Below is a small trained network, with its code and all its weights. Each question gives an input and a class and asks what happens when units are switched off, that is, made to give their printed mean instead of their output.

import numpy as np


def w(rows, s, z=0):
    codes = np.array(rows[::2]) - 128.0
    scale = np.full(codes.shape[1], s)
    scale[-1] = z or s
    return codes * scale


def f(y):
    return np.maximum(y, 0)


def log_softmax(a):
    a = a - a.max(-1, keepdims=True)
    return a - np.log(np.exp(a).sum(-1, keepdims=True))


def net(x, mask):
    res = np.array(x, float).reshape(1, 7) / 4 @ E
    y = f(res @ A[0][:, :-1].T + A[0][:, -1])
    res = res + np.where(mask, y, B[0][:, -1]) @ B[0][:, :-1]
    return log_softmax(res[-1] @ U[:, :-1].T + U[:, -1])


A, B = {}, {}
E = w([
[168,44,213,150,61,104,182,155,59,112],'x0',
[123,140,211,188,84,99,94,41,254,91],'x1',
[43,142,91,209,70,90,82,179,101,113],'x2',
[130,133,132,129,134,127,126,132,127,126],'x3',
[80,203,153,203,141,190,225,67,67,142],'x4',
[132,129,121,131,130,122,136,131,130,130],'x5',
[171,50,69,205,168,188,112,108,120,49],'x6',
],0.009)
A[0] = w([
[14,142,94,217,49,65,84,212,118,101,63],'n1',
[138,129,40,71,175,161,159,225,13,174,76],'n2',
[184,84,39,201,152,163,111,131,108,45,46],'n3',
[99,160,154,84,92,88,133,128,108,165,44],'n4',
[213,109,191,33,200,175,199,89,182,134,68],'n5',
[87,196,51,107,178,150,73,96,163,151,67],'n6',
[77,205,141,199,159,210,254,51,62,140,54],'n7',
[86,208,172,43,74,58,143,137,119,193,65],'n8',
[103,191,144,75,107,58,144,195,131,182,77],'n9',
[186,57,172,159,49,117,187,180,65,114,34],'n10',
[153,82,92,150,150,163,109,125,111,66,54],'n11',
[102,205,18,114,207,173,85,127,189,143,72],'n12',
[173,76,95,59,132,72,63,169,155,106,2],'n13',
],0.0075,0.0099)
B[0] = w([
[199,199,28,111,143,84,151,58,22,182,227],'n1',
[123,231,178,252,32,91,54,39,210,47,254],'n2',
[117,55,137,187,251,221,169,118,151,215,192],'n3',
[102,53,123,174,180,186,117,132,139,154,161],'n4',
[136,210,14,148,132,67,131,50,19,189,221],'n5',
[68,54,219,95,111,71,178,130,73,77,199],'n6',
[174,34,87,47,79,52,5,254,216,214,250],'n7',
[122,62,129,195,227,237,164,122,176,163,237],'n8',
[148,37,126,178,206,228,165,108,167,172,208],'n9',
[23,72,230,52,139,70,183,125,86,83,194],'n10',
[84,98,137,141,166,203,169,110,176,233,159],'n11',
[53,76,239,69,120,74,205,139,54,98,218],'n12',
[146,63,82,87,70,52,51,216,202,215,173],'n13',
],0.0067,0.0087)
U = w([
[150,99,91,77,101,91,61,245,177,156,104],'0',
[125,97,131,174,200,229,164,124,142,145,100],'1',
[91,111,221,80,120,84,183,138,59,88,97],'2',
[162,180,24,119,136,99,146,75,25,147,102],'3',
[131,189,191,213,62,104,82,46,222,79,108],'4',
[140,149,126,114,125,153,140,161,121,91,250],'5',
],0.011,0.023)

Each question gives the input, the list of numbers given to net, and the class t.
The units are the neurons (one row each of A and B). Each row of codes is followed by its name. A weight is (code - 128) times the scale printed after its matrix; where a second scale follows, it is the last column's (A, B and U).
mask holds one flag per neuron, in row order. A switched-off neuron (its flag False) gives its mean, the last column of its row in B, instead of its output. The means were averaged over made-up inputs and are rounded, as every weight is.
A unit's drop is (log p(t) with every unit on - log p(t) with that unit switched off) / (log p(t) with every unit on - log p(t) with every unit switched off).
The circuit of an input: a set's keep is (log p(t) with only the set's units on - log p(t) with every unit switched off) / (log p(t) with every unit on - log p(t) with every unit switched off). Starting from the 12 units with the biggest drops (on a tie, the unit counted first), units are removed one at a time, each time the one whose removal leaves the highest keep (on an exact tie, the one counted first), for as long as the keep stays at least 0.8.
units of the circuit, in order: the units of the circuit, biggest drop first
top k neurons: the k neurons with the biggest drops, biggest first
drop of u: that unit's drop, to one decimal
input [-5,2,-7,-1,2,6,-5], class 3: units of the circuit, in order => (n5)
input [8,5,-2,3,4,6,0], class 2: top 2 neurons => (n10 n2)
input [-8,6,-2,0,5,6,7], class 2: top 3 neurons => (n12 n6 n8)
input [1,6,-2,-2,2,-1,-6], class 1: units of the circuit, in order => (n2 n8)
input [-8,-7,-3,-8,3,1,3], class 2: top 2 neurons => (n12 n6)
input [3,1,-2,-7,6,-6,6], class 0: top 3 neurons => (n7 n8 n9)
input [5,-2,-5,-6,-5,-2,-6], class 1: units of the circuit, in order => (n8 n9)
input [-8,-1,1,-2,7,-7,-2], class 2: top 3 neurons => (n12 n6 n13)
input [-4,-7,1,-8,0,7,-6], class 4: top 2 neurons => (n2 n3)
input [-8,-6,5,-8,-1,-7,-7], class 2: top 2 neurons => (n12 n6)
input [-3,5,8,4,-6,0,1], class 3: top 2 neurons => (n1 n7)
input [-8,-8,-6,3,-6,7,-4], class 2: top 3 neurons => (n12 n6 n7)
input [5,-6,-8,6,-3,3,7], class 3: top 2 neurons => (n5 n8)
input [-8,5,-5,-1,-1,-6,1], class 2: units of the circuit, in order => (n12 n6)
input [-5,6,0,3,-2,7,4], class 5: units of the circuit, in order => (n2)
input [4,5,6,-5,-2,-3,5], class 3: top 3 neurons => (n1 n2 n8)
input [-3,-3,5,-5,5,-6,-6], class 1: top 2 neurons => (n8 n9)
input [6,4,1,4,-5,0,-6], class 1: drop of n9 => 0.2
input [0,1,7,-1,-6,-5,-6], class 3: drop of n1 => 1.1
input [3,-5,-4,-8,6,6,0], class 0: drop of n7 => 1.1
input [-2,7,-1,-2,0,0,8], class 1: units of the circuit, in order => (n3)
